Below are the code and all the weights of a small trained network. Each question names an input and a class and asks about switching units off, where a switched-off unit gives its printed mean instead of its output.

import numpy as np


def w(rows, s, z=0):
    codes = np.array(rows[::2]) - 128.0
    scale = np.full(codes.shape[1], s)
    scale[-1] = z or s
    return codes * scale


def norm(h):
    return h / np.sqrt((h * h).mean(-1, keepdims=True) + 1e-5)


def f(y):
    return y / 2 * (1 + np.tanh(0.7978845608 * (y + 0.044715 * y**3)))


def log_softmax(a):
    a = a - a.max(-1, keepdims=True)
    return a - np.log(np.exp(a).sum(-1, keepdims=True))


def net(x, mask):
    res = np.array(x, float).reshape(1, 2) / 4 @ E
    u = 0
    for l in range(2):
        y = f(norm(res) @ A[l][:, :-1].T + A[l][:, -1])
        res = res + np.where(mask[u : u + 16], y, B[l][:, -1]) @ B[l][:, :-1]
        u += 16
    return log_softmax(norm(res)[-1] @ U[:, :-1].T + U[:, -1])


A, B = {}, {}
E = w([
[222,168,183,154,32,90],'x0',
[157,117,65,253,184,40],'x1',
],0.0071)
A[0] = w([
[137,1,133,117,110,68,141],'0.n0',
[58,108,161,135,80,120,153],'0.n1',
[100,116,196,163,155,107,6],'0.n2',
[99,168,128,97,115,129,119],'0.n3',
[90,184,160,179,151,120,113],'0.n4',
[128,83,71,113,109,135,82],'0.n5',
[98,137,166,146,121,153,125],'0.n6',
[157,141,137,108,128,97,115],'0.n7',
[100,93,136,120,104,84,132],'0.n8',
[125,56,135,89,97,127,99],'0.n9',
[111,72,123,202,102,134,78],'0.n10',
[140,158,81,97,191,155,119],'0.n11',
[93,137,135,97,113,90,133],'0.n12',
[187,139,120,127,107,127,152],'0.n13',
[154,134,137,142,107,131,120],'0.n14',
[141,148,104,181,141,141,142],'0.n15',
],0.0095,0.002)
B[0] = w([
[139,165,116,88,128,120,164],'0.n0',
[161,184,133,128,203,137,186],'0.n1',
[116,134,13,85,27,76,91],'0.n2',
[195,172,108,125,210,130,186],'0.n3',
[134,155,100,71,117,99,156],'0.n4',
[99,98,154,143,72,102,132],'0.n5',
[168,148,118,132,172,140,152],'0.n6',
[69,115,147,136,138,105,162],'0.n7',
[127,134,126,122,127,124,131],'0.n8',
[203,169,109,126,202,132,182],'0.n9',
[168,168,124,46,154,111,197],'0.n10',
[3,145,220,201,84,96,234],'0.n11',
[143,143,125,144,153,150,147],'0.n12',
[9,97,190,139,168,83,249],'0.n13',
[53,104,164,135,149,93,184],'0.n14',
[167,208,140,65,182,163,231],'0.n15',
],0.0077,0.002)
A[1] = w([
[183,117,154,247,173,152,92],'1.n0',
[155,124,137,230,159,155,130],'1.n1',
[115,128,120,202,160,73,161],'1.n2',
[128,147,115,141,128,131,92],'1.n3',
[194,112,45,169,151,89,32],'1.n4',
[157,165,111,94,147,122,233],'1.n5',
[134,153,115,165,49,134,184],'1.n6',
[199,176,71,88,150,137,2],'1.n7',
[138,174,114,130,177,93,152],'1.n8',
[96,77,80,118,128,151,85],'1.n9',
[88,94,33,147,178,128,125],'1.n10',
[117,113,132,85,94,181,156],'1.n11',
[81,196,133,87,84,95,112],'1.n12',
[102,82,135,75,198,95,99],'1.n13',
[171,165,143,170,70,58,118],'1.n14',
[173,121,157,142,83,125,107],'1.n15',
],0.013,0.0026)
B[1] = w([
[110,88,102,100,13,73,155],'1.n0',
[120,47,101,55,92,80,149],'1.n1',
[217,184,61,51,154,174,253],'1.n2',
[103,131,125,110,135,136,124],'1.n3',
[226,198,140,47,149,191,192],'1.n4',
[134,115,102,87,103,143,201],'1.n5',
[75,70,142,129,114,84,132],'1.n6',
[71,111,181,197,189,137,177],'1.n7',
[128,120,103,100,73,89,223],'1.n8',
[141,84,187,214,88,75,141],'1.n9',
[73,116,244,193,163,152,214],'1.n10',
[235,183,84,131,139,34,176],'1.n11',
[156,63,93,98,83,85,191],'1.n12',
[109,66,89,142,59,106,205],'1.n13',
[41,106,226,219,181,185,231],'1.n14',
[5,75,1,163,218,173,153],'1.n15',
],0.0091,0.0064)
U = w([
[245,222,129,31,211,198,213],'0',
[14,58,217,207,184,159,208],'1',
[120,49,82,50,23,82,223],'2',
[134,171,63,186,106,142,27],'3',
[170,125,90,184,100,141,10],'4',
[160,153,101,185,109,123,32],'5',
[145,177,63,205,77,157,3],'6',
[136,208,79,202,68,137,6],'7',
],0.011,0.0045)

Each question gives the input, the list of numbers given to net, and the class t.
The units are the neurons (one row each of A and B). Each row of codes is followed by its name. A weight is (code - 128) times the scale printed after its matrix; where a second scale follows, it is the last column's (A, B and U).
mask holds one flag per neuron, layer by layer. A switched-off neuron (its flag False) gives its mean, the last column of its row in B, instead of its output. The means were averaged over made-up inputs and are rounded, as every weight is.
A unit's drop is (log p(t) with every unit on - log p(t) with that unit switched off) / (log p(t) with every unit on - log p(t) with every unit switched off).
The circuit of an input: a set's keep is (log p(t) with only the set's units on - log p(t) with every unit switched off) / (log p(t) with every unit on - log p(t) with every unit switched off). Starting from the 12 units with the biggest drops (on a tie, the unit counted first), units are removed one at a time, each time the one whose removal leaves the highest keep (on an exact tie, the one counted first), for as long as the keep stays at least 0.8.
units of the circuit, in order: the units of the circuit, biggest drop first
most important unit: the unit with the biggest drop
top k neurons: the k neurons with the biggest drops, biggest first
k most important neurons of layer l: the k neurons of layer l with the biggest drops, biggest first
drop of u: that unit's drop, to one decimal
input [1,0], class 2: most important unit	1.n14
input [-2,0], class 2: units of the circuit, in order	(0.n11, 1.n14)
input [7,-6], class 1: units of the circuit, in order	(1.n2, 1.n15)
input [4,1], class 1: 2 most important neurons of layer 1	(1.n14, 1.n4)
input [3,2], class 2: top 2 neurons	(0.n13, 1.n10)
input [-8,8], class 0: 3 most important neurons of layer 1	(1.n2, 1.n4, 1.n14)
input [-7,7], class 0: top 2 neurons	(1.n2, 1.n4)
input [-3,-3], class 2: 2 most important neurons of layer 1	(1.n14, 1.n2)
input [-3,3], class 2: top 2 neurons	(0.n11, 0.n15)
input [6,6], class 0: 3 most important neurons of layer 1	(1.n2, 1.n4, 1.n10)
input [7,8], class 0: top 2 neurons	(1.n4, 1.n2)
input [3,4], class 0: top 3 neurons	(1.n2, 0.n11, 1.n14)
input [8,-7], class 1: top 2 neurons	(1.n2, 0.n15)
input [8,3], class 1: units of the circuit, in order	(1.n14)
input [-3,2], class 2: 2 most important neurons of layer 1	(1.n14, 1.n12)
input [4,8], class 0: drop of 1.n4	0.2
input [6,2], class 1: drop of 0.n14	0.0
input [-2,2], class 2: drop of 0.n11	0.1
